Where the symbols take the units:
miva ~ kanu
miva $ lori
miva @ ribi
miva ^ noti
miva & legu
teda ~ dola
teda $ nifo
teda @ mato
teda ^ fovi
teda & podu
vevu ~ vate
vevu $ sota
vevu @ kobi
vevu ^ buru
vevu & rine
buru ~ vevu
buru $ pafo
buru @ luzu
buru ^ dero
buru & sota
bugu ~ lori
bugu $ nabo
bugu @ moma
bugu ^ tifu
bugu & vovu
mino ~ zade
mino $ nopo
mino @ lubo
mino ^ mimo
mino & pere
tagu ~ ribi
tagu $ moma
tagu @ vebe
tagu ^ kanu
tagu & dezu
lone ~ fone
lone $ dola
lone @ dugi
lone ^ mono
lone & vupe
dugi ~ muso
dugi $ pamo
dugi @ fovi
dugi ^ gilo
dugi & nevu
vovu ~ furo
vovu $ zade
vovu @ debu
vovu ^ nabo
vovu & poki
danu ~ zifu
danu $ vusi
danu @ tamo
danu ^ lubo
danu & depi
kepe ~ tuka
kepe $ zeme
kepe @ bedo
kepe ^ vaga
kepe & gupa
nopo ~ pere
nopo $ tuka
nopo @ doso
nopo ^ tamo
nopo & tigi
sota ~ rine
sota $ muso
sota @ mono
sota ^ pafo
sota & lili
gupa ~ dero
gupa $ givo
gupa @ vevu
gupa ^ zeme
gupa & kibu
debu ~ kupo
debu $ danu
debu @ mimo
debu ^ nipu
debu & zifu
bedo ~ pibo
bedo $ buru
bedo @ zato
bedo ^ tigi
bedo & vevu
lori ~ legu
lori $ vovu
lori @ dezu
lori ^ bugu
lori & furo
luzu ~ kobi
luzu $ vite
luzu @ givo
luzu ^ vate
luzu & mono
mono ~ lone
mono $ teda
mono @ gilo
mono ^ vite
mono & dola
vusi ~ depi
vusi $ bimo
vusi @ kepe
vusi ^ doso
vusi & zato
zifu ~ romo
zifu $ depi
zifu @ nopo
zifu ^ danu
zifu & vaga
mato ~ pamo
mato $ noti
mato @ rigo
mato ^ vupe
mato & miva
zade ~ poki
zade $ pere
zade @ danu
zade ^ mino
zade & gemu
mibo ~ nifo
mibo $ ribi
mibo @ nisu
mibo ^ rigo
mibo & zuse
duzi ~ nimi
duzi $ nusa
duzi @ vovu
duzi ^ mola
duzi & mimo
rigo ~ mibo
rigo $ tagu
rigo @ podu
rigo ^ nevu
rigo & ribi
bimo ~ zato
bimo $ vate
bimo @ zeme
bimo ^ pibo
bimo & luzu
nabo ~ vovu
nabo $ mino
nabo @ nipu
nabo ^ nimi
nabo & zade
vate ~ luzu
vate $ rine
vate @ togi
vate ^ vevu
vate & vite
muso ~ lili
muso $ nevu
muso @ teda
muso ^ dugi
muso & rigo
zefo ~ zeme
zefo $ kobi
zefo @ dero
zefo ^ zato
zefo & togi
kobi ~ togi
kobi $ mono
kobi @ kibu
kobi ^ luzu
kobi & lone
dero ~ buru
dero $ kibu
dero @ vate
dero ^ gupa
dero & pafo
legu ~ moma
legu $ furo
legu @ mola
legu ^ lori
legu & nipu
ribi ~ zuse
ribi $ dezu
ribi @ tifu
ribi ^ tagu
ribi & mola
vupe ~ mato
vupe $ nisu
vupe @ nevu
vupe ^ dola
vupe & noti
pafo ~ sota
pafo $ dugi
pafo @ vite
pafo ^ kibu
pafo & muso
kibu ~ pafo
kibu $ gilo
kibu @ rine
kibu ^ givo
kibu & dugi
tigi ~ bedo
tigi $ dero
tigi @ bimo
tigi ^ tuka
tigi & buru
dola ~ vupe
dola $ podu
dola @ pamo
dola ^ teda
dola & nisu
tamo ~ nopo
tamo $ kepe
tamo @ gemu
tamo ^ romo
tamo & tuka
nifo ~ podu
nifo $ zuse
nifo @ noti
nifo ^ mibo
nifo & vebe
togi ~ givo
togi $ lone
togi @ pafo
togi ^ kobi
togi & fone
zato ~ zefo
zato $ luzu
zato @ gupa
zato ^ bimo
zato & kobi
vaga ~ kepe
vaga $ zefo
vaga @ tigi
vaga ^ depi
vaga & zeme
zuse ~ vebe
zuse $ mola
zuse @ bugu
zuse ^ ribi
zuse & duzi
pamo ~ nevu
pamo $ miva
pamo @ mibo
pamo ^ mato
pamo & kanu
pere ~ gemu
pere $ tigi
pere @ vusi
pere ^ nopo
pere & bedo
lubo ~ danu
lubo $ doso
lubo @ romo
lubo ^ poki
lubo & vusi
dezu ~ mola
dezu $ debu
dezu @ nimi
dezu ^ moma
dezu & kupo
pibo ~ bimo
pibo $ vevu
pibo @ zefo
pibo ^ bedo
pibo & vate
furo ~ nipu
furo $ poki
furo @ kupo
furo ^ vovu
furo & lubo
tuka ~ tigi
tuka $ gupa
tuka @ pibo
tuka ^ kepe
tuka & dero
depi ~ vaga
depi $ zato
depi @ tuka
depi ^ vusi
depi & zefo
mola ~ duzi
mola $ kupo
mola @ nabo
mola ^ dezu
mola & nusa
nusa ~ mimo
nusa $ romo
nusa @ zade
nusa ^ kupo
nusa & tamo
nisu ~ noti
nisu $ tifu
nisu @ kanu
nisu ^ podu
nisu & bugu
tifu ~ bugu
tifu $ nimi
tifu @ legu
tifu ^ vebe
tifu & nabo
noti ~ miva
noti $ bugu
noti @ tagu
noti ^ nisu
noti & lori
lili ~ fovi
lili $ rigo
lili @ dola
lili ^ muso
lili & mibo
zeme ~ gupa
zeme $ togi
zeme @ buru
zeme ^ zefo
zeme & givo
mimo ~ mino
mimo $ tamo
mimo @ poki
mimo ^ nusa
mimo & nopo
podu ~ nisu
podu $ vebe
podu @ miva
podu ^ nifo
podu & tifu
doso ~ vusi
doso $ pibo
doso @ vaga
doso ^ gemu
doso & bimo
kupo ~ nusa
kupo $ zifu
kupo @ mino
kupo ^ debu
kupo & romo
givo ~ kibu
givo $ fone
givo @ sota
givo ^ togi
givo & gilo
fovi ~ teda
fovi $ mibo
fovi @ vupe
fovi ^ lili
fovi & nifo
gilo ~ dugi
gilo $ mato
gilo @ lili
gilo ^ fone
gilo & pamo
romo ~ tamo
romo $ vaga
romo @ pere
romo ^ zifu
romo & kepe
nevu ~ rigo
nevu $ kanu
nevu @ nifo
nevu ^ pamo
nevu & tagu
nimi ~ nabo
nimi $ mimo
nimi @ furo
nimi ^ duzi
nimi & mino
moma ~ dezu
moma $ nipu
moma @ duzi
moma ^ legu
moma & debu
nipu ~ debu
nipu $ lubo
nipu @ nusa
nipu ^ furo
nipu & danu
kanu ~ tagu
kanu $ legu
kanu @ zuse
kanu ^ miva
kanu & moma
gemu ~ doso
gemu $ bedo
gemu @ depi
gemu ^ pere
gemu & pibo
fone ~ gilo
fone $ vupe
fone @ muso
fone ^ lone
fone & mato
rine ~ vite
rine $ lili
rine @ lone
rine ^ sota
rine & fovi
vite ~ mono
vite $ fovi
vite @ fone
vite ^ rine
vite & teda
poki ~ lubo
poki $ gemu
poki @ zifu
poki ^ zade
poki & doso
vebe ~ tifu
vebe $ duzi
vebe @ lori
vebe ^ zuse
vebe & nimi

The rows follow the links: the fewer symbols apart two units are, the more alike their rows tend to be.

Each row is also shifted at random along 4 hidden directions that mean nothing.

Some units, each with a row of numbers:
poki
[  0,  -3,   3,   6, -25,  20,   8,  10, -15,   4, -16,   9,  -5, -13,   4,  18, -18, -20,  -3,  -5,  25, -19, -24,  16,  -9, -20]
fovi
[ 27, -15, -19,  24,  35, -40,   0,  10,  -9, -14,  18,   2, -12,  -8, -16,   1,  15,  15,  -7, -11,   3,   0,   8,  17,  11,  10]
zeme
[-25,  -7,  -5,  -7, -12,  -1,   9, -16, -15, -15,   4,  -1,  44, -25,  11,  -1,  12,   4,  32,  -2,   1,   5,   4,  17,  -5,   8]
kepe
[ 20,  -1,  22, -17,   5,  17,  11,  10,  -9,  12, -12,   4,  22,   6,  -5,  17,   2, -11,  -9,  16,  -5, -16,  14, -34,   3, -14]
nopo
[ 14, -27,   8,  -6, -12,  36,   3, -17,   0,  14,  18,  -8,   5,  -8,  15,  -3,  24,  -3,   3,  16,   6,  18,  10,   7,   1, -12]
dugi
[ -1, -12, -12, -12,  14, -38,   8, -16,  -6, -40,   9,  -3,  10,  -9,  14, -13,  18,   7, -13,  -8, -13,  11,  26,  12,  18, -21]
kibu
[  2,  26,  13,   4,  13, -15,  19, -41,   0,  -2, -17,  11,  25,  10,  -7,   9,   9,  -3,  23,  25, -29, -18,  42, -33,  18,   0]
tifu
[ 17,  -8, -21,  -1,   1, -25,  -8,  36,  -9,   6,   3,  18, -40,  10,   0,  22,  14,   0, -40,  11,  13,  -6,   5,  28,  -7, -35]
vevu
[  6, -25,  -7,  10,  21,  -7,   4,  22, -20,   1,  30,  -6,  19, -14, -10,  10,  23,  12,  16,   9,   5,  21,  14,   9,  -9,  24]
mimo
[ -8,  -8,   7,  -9, -12,  19,   2,  24, -12,   6, -22,  12,  -8,  -3,   1,  19, -20,   0, -26, -13,  10, -26,  -5,  -3,  -1, -19]
dola
[-24,  12,   2,  27,  18, -23,  18, -31,  -4, -15, -27,   7, -33,   1,  -3,   5,  21,   9,   1,  11,   0,  -9,  47,  -3,  17,  -2]
kanu
[-11,   0, -11, -24,   8, -23, -19,  17,   7, -17,  15,  -4, -15,   7,  -2,  -4,   1,  11, -34, -25, -10,   8, -13,  11,   4,   1]
vovu
[ 22,  -5,  -5, -15,  -6,  36, -15, -32,  13,   9,  31, -15, -17,   1,  -2,  12,  -4,  20,  -6, -10, -34,  -8, -10, -17,  28,  28]
nusa
[ 24,  -9,  12,  -8,  -6,  22,   0,  17,  10,   2, -16,   2, -13,   2,  -6,   5, -26,  -3, -37, -16,   8, -16,  -9, -15,  19, -24]
podu
[ 10,  24, -27, -16,  -3, -23, -14, -25,  23,   4,  32,  -4,  -4,  19,  -4,  -1,   1,  11,  -4, -12, -38,  -5, -13,   2,  16,  18]
mibo
[-15,  19,  -5, -11,   2, -16, -12,  18,  24,  14,   5,  17, -16,  41,   1, -24,   2, -13, -11,  24,   5,  15, -12,  10, -32, -15]
danu
[-17,  -8, -18, -20, -26,  14,  -5,  14, -23,  20,   6,  20,   5, -13,  21,  30,  21,  -4,   2,  16,  16,  -4,  -7,  31, -17, -23]
fone
[ -8,  -6,  -1, -19,   6, -35,  -8,   2,   5, -26,  -2,   1,  29,   2,   5, -26,   2,  -7,  -6, -10,  -5,  21,   6,  16,  -5, -22]
sota
[-12,  27,   8, -10,  -1, -14,  17, -31,   5,  -4, -22,  16,  28,  19,   2,  -4,   0, -10,  18,  23, -24, -12,  24, -33,   5, -16]
noti
[ -3,   7, -13, -23,   0, -17, -18,   8,  23, -10,  22,  -7,  -2,  16,   0, -14,  -4,  12, -16, -25, -18,  10, -15,  11,   7,  15]
tuka
[ 14,  11,   9,   1,   1,  12,   6,  10, -19,  12, -15,   1,  33,  -7, -15,  22, -17,  -3,  14,   1,  -7, -22,  -8, -25,   7,  19]
teda
[  0,  -4,  -4,  30,  24, -28,  13,   5,   9, -15, -12,  -1, -23,  -1,  -5, -11,  11,   3,  -1,   5,  15,   3,  26,   7,   1,   0]
legu
[ -9,  18, -18,  26, -20,  10,   4, -19,   6,  11,  -9,  11, -38,  -2,   6,  14,   3,  -2,   9,   4,  13, -13, -12,  14,   0,   4]
tagu
[-26,   4, -20, -16,   7, -17, -17,  36,  -1,  -9,  16,  -7, -18,  -5,  -3,   8,  -4,  22, -27, -34,  -9,  -9,  -7,  16,  -2,  25]
buru
[-16, -25,  26,  10,   7,   4,  16, -15,  -3, -10, -12,  -8,  20, -21,  12, -22,  19, -10,  19,  10,  17,  24,  35,  -5,   1, -10]
kobi
[ 35, -11,  -7,   8,  39, -21,  11,  13, -19,   7,  22,   0,  12,   7, -16,  30,  30,  19,   2,  27, -17,   4,  30,  -5,   4,  10]

In each set, the symbols that take the first to the second take the third to the fourth, perhaps in another order. Give the fourth.
Answer with the unit's name.
A [ 13,  -1,  30,  -3,   4,  23,   4,  17,  -8,   9, -25,   3,  24,   0, -10,   5, -20,  -6,   1,   1,  -1, -12,   3, -37,   1,   1]
B [ 27,  28,   7,   6,  10, -21,  14, -11,   2,  -4,  -9,   3,  29,  13, -17,  -4, -14,  -8,  26,  18, -19, -10,   5, -22,  -4,  12]
C [ -7,  29, -10, -27,   0, -29,   7, -25,  -1,  -6,   4,  11,  39,  21,   4,  10,  17,   0,   7,  22, -36, -10,  25, -10,   6, -13]
D podu

A [  0,   2,  -8,  27,  28, -33,  10,   6,  -2, -15,  -2,   2, -23,   2, -14,   5,  13,  12,   2,  15,   8,  -3,  21,   5,   0,   9]
B [-46,  10, -26,  -3,  -1,  -6,  -2,   3, -12, -14,  -4,   8, -25, -13,   7,  40,   7,  24, -21, -29, -10, -25,  21,  12,  13,  10]
C [ 11, -28,  10,   2, -27,  34,   1, -15,  -1,  14,  -3,  -3,   6,  -3,  13, -12,   9, -22,   9,  13,  26,  15, -11,  13,  -8, -24]
D zato

A [-14,   3,  -2,  31,  22, -31,   9,   7,   0, -12, -20,   7, -26,   6,  -3,  -3,  10,   9,   0,  12,  11,   7,  25,   2,  -2,  -4]
B [ 26,  22,  -8,  -1,  -1, -18, -11, -31,  38,  -4,  11,  -7, -14,  27, -12, -28, -18,  -8,  -2,   1, -18,   1, -29, -11,   5,   9]
C [-25,  15, -25,   5, -27,  24, -14, -25,  10,  23,  21,   2, -27,   5,   6,  14,   8,   6,  21,   5,  -7,  -6, -17,   9,  -4,  25]
D debu

A [-19,   0,   4, -19, -10,  21,  -4,  11, -16,   3, -13,   7,  -8,  -1,   4,  32,  -8,  10, -27, -20,  -7, -26,  10, -13,   9, -12]
B [  5, -12,  -8,   7, -31,  26,   2, -14, -13,  11,   5,   7,  -1, -12,  10,  13,   9,  -8,  13,   7,  10,   0, -12,  20,   0, -11]
C [ -6,  14, -26,  20,  20, -36,  -2,  27, -16,   8,  20,   7, -23,  15, -15,  25,  20,  20,   0,  18,   1,   1,  11,  14, -12,  20]
D podu

A [ 29, -22,   3,  11,  33, -40,   6,  27,   4, -20,  -2,  -1, -21,   4,   0, -22,  18,  -5, -27,  11,  19,  21,  19,  17,  -6, -34]
B [  0, -16,  -9,   5,  21, -35,  -3,  11,  -5, -27,   6,  -9,   3, -13,   2, -15,   5,   9,  -8, -19,   2,  16,   6,  19,   4,   9]
C [ 22,   8,  13,  -4,  -9,   3,  15,  -7,  -7,   1, -23,   2,  40,  -5,  -7,   3, -21, -18,  10,   5,  -3, -18, -13, -17,   2, -12]
D tuka

A [  8,   6, -13,  12, -15,   6,   3, -25,   4,  11,  -9,   7, -42,  12,   9,   9,   6, -18, -13,  18,  11,  -7,   0,  12,   1, -22]
B [  6, -16,   4, -13, -25,  11,  -1,  11, -10,  13, -16,  13,  -6,   3,  17,   7,   7, -27, -22,  18,  29,   4,  -9,  18, -12, -64]
C [ -2, -16,  20,  26,  26,   2,  18,  -1,  -7,  -3,  -9,   0,   9, -12, -14,   5,  17,   5,  25,  13,  -2,  10,  35, -17,   6,  21]
D teda

A [  2,   9,  -9,  35,  24, -32,  11,   2,   1, -15,  -6,   3, -20,  -4, -10,   5,   6,  11,   6,   7,   6,  -3,  15,   9,  -1,  22]
B [-43,  29, -17, -31,  -6,  -9, -18,  -8,  17,   2,  20,   9,  -9,  18,  13, -11,   8,   5,  -6,   2, -31,   3,   9,   1,  -6,   3]
C [  7,  -4,  -3, -15,  -5,  32, -12, -24,  10,   1,  17, -16,  -9,  -8,  -2,  25,  -8,  23, -14, -34, -30, -21,   1, -20,  37,  30]
D lubo

A [-12,  31,   8, -17,  -7, -16,  11, -38,  11, -16, -23,   5,  31,  14,   1, -12,  -7, -11,  13,  22, -22, -10,  18, -23,   8, -17]
B [ 28,   6, -23,  14,  26, -41,  11,  -6,  -9,  -5,  16,   4, -22,   5, -10,  31,  30,  21, -11,  11, -17,  -6,  35,  15,  14,   7]
C [-25,   8,  11,   7,  20,  -9,  12,  36, -15,   9,  -5,   6,   9,   5, -11,   8,  14,   6,  15,  22,   9,   1,  29, -18, -18,  13]
D dugi

A [ 21,  -2,  -6,  20, -32,  25,   9, -15,  -5,   0,  -2,  -4,   3, -21,   7,   3, -16, -15,  16,  -3,  24,  -6, -26,  19,  -3,  -2]
B [  8,  10,  12,  -8, -11,  13,  12, -14, -16,   2, -18,   7,  41,  -7, -10,  18, -22,  -6,  17,   0, -13, -32,   8, -26,  15,   1]
C [ 23, -36,  22, -11,  -6,  39,   1, -21,   3,  16,  16, -10,   8,  -8,  17,  -7,  27,  -6, -10,  17,   7,  24,  20, -11,   9, -31]
D zefo

A [  1,   3,   7, -14, -13,   6,  11,  20, -19,   6, -22,  16,  41,  -2,  -2,  11, -10, -14,   3,  11,   3, -12,  -4, -11,  -4, -21]
B [-12,  24, -10, -20,  -4, -28,   2, -38,   5, -20,  -2,   2,  33,   1,   5,  -8,  -8,   1,  21,  -7, -31,  -4,   5,  -3,   4,   6]
C [ 28, -28,  37,  -7,  10,  32,  -1,  11,   0,  16,   3, -14,  11,   8,  -2,  -2,   9,  -3, -16,  12,   4,  16,  20, -29,  -3, -16]
D givo

A [ 17,  19, -34,  14,  24, -33,   3,  12,  -8,   7,  23,   9, -27,  20, -14,  24,  21,  17,   0,  26,  -8,  -7,  11,  16,  -6,  15]
B [-46,  12,  -9,   1,  -8,  -2,  11, -14,  -3, -13, -31,  11, -42,  -3,  11,  22,   9,   9, -31, -14,   2, -20,  35,   9,  18, -22]
C [ 31, -26,  10,  -5,  11,  25,  -8,  10,  -9,  15,  32, -16,   5, -10, -10,  13,  15,  18,   1,   1,  -1,   1,   2, -13,   7,  17]
D dero

A [  6,   2, -19,  -6, -14,  16, -11, -13,   8,  26,  25,   5, -30,  16,  11,   9,  16,  -4,  -7,  15,  -4,   8, -15,  17, -13, -10]
B [ 31,  10, -21,  24, -20,   4,  -3, -39,   8,  13,   9,   5, -37,   7,   1,   7,   5,  -7,  -4,   8,  -1, -12, -19,  14,   7,   1]
C [ 43, -33,   5,  -2,  11,  29,  -3,   6,  -7,  19,  40, -15,   7, -16,  -7,  11,  12,  10,   8,   0,  -7,  11,  -7,  -5,   7,  27]
D nopo

A [ 14,  24, -16, -14,   7, -29, -17,   2,  21,  11,  17,   7,  -8,  40,  -2,  -8,  16,  -6, -11,  29, -24,  17,  -1,   9, -14, -18]
B [-15,   6, -17,  10,  -1, -12,   1,  -6,  -2, -16, -16,   2, -40,  -7,   3,  16,   0,   9, -22, -18,   3, -24,   8,   9,  17,  -5]
C [ -2,  -9,  -1, -16,   2,  28, -14,  24,  -1,  10,  10,  -2,  -9,   1,  -2,  21,  -4,  17, -31, -22, -17, -17,  -3,  -8,  13,   6]
D romo

A [ -4, -26,  16,   4,   3,  -2,  14, -11, -10, -17,  -5,  -6,  26, -15,  12, -19,  19, -13,   6,  15,  12,  31,  26,  12,  -7, -21]
B [-15,  21,  14,   5,  14, -13,   9,  -9,  -8,   0,  -7,   9,  17,   6,  -7,  13,  11,   8,  17,  26, -17,  -9,  37, -30,   5,  18]
C [  5, -24,  -4,   2, -18,  34,  -2, -13,  -1,  13,  21, -11,   5, -16,  15,   2,  14,   3,   9,   6,  10,   9,  -8,  11,  -4,   4]
D vaga

A [  1,   1,  -9,  -5,   9,  -7,  -4,  -4,   6, -21,  -1,  -8, -29, -11,   0,   7,  -4,  11, -33, -32, -11, -16,   4,   3,  33,  -6]
B [-29,  -6,  -1,   0, -33,  32,  -2, -17, -13,  16,  -3,   8,  -1, -21,  18,  10,  11,  -7,  17,   6,  21,   2,  -5,  21, -15,  -3]
C [ 13,  15,  -6, -16,   6, -40,  -7,  33,   0,  -4,   7,   3,  37,  22, -11, -22, -18, -10,  11,  11,  -3,  14, -30,   9, -25,   2]
D zuse

A [-19,  -3, -13, -13,  11, -34,   5,  -8,  -5, -27,  12,   3,  23, -10,   8, -11,  16,  14,   2, -15, -17,  10,  16,  15,  10,  -1]
B [-19,   7, -10, -32,   4, -18, -17,  13,  15,  -6,  17,   1, -12,  20,   7, -23,   5,   4, -29, -13, -18,  14,  -2,   5,   2, -19]
C [ 12,   6, -18,   2, -16,   7,  -8,   1,  12,  28,  17,   9, -30,  24,   5,   9,  18,  -7, -10,  21,   8,  11, -15,  25, -16, -18]
D danu

A [ -2,  -4, -13,   2, -34,  34,  12, -59, -11,  10,   7,   5,   4, -28,  21,  31,  17,  -3,  12,   6, -12, -16,   7,  11,  16,  -8]
B [ 16, -17,  29,  -8,   9,  33,  -3,   6,  -9,  19,  -6,  -3,  14,   0,  -4,   2,  -2,   5,   0,   3,  -5, -11,  11, -35,  12,  10]
C [-34,   3, -26, -38,   8, -19, -24,  17,   4,  -7,  30,   2,  -9,   9,   6,  10,  14,  24, -29, -24, -17,   8,   8,  15,   3,  -5]
D lori

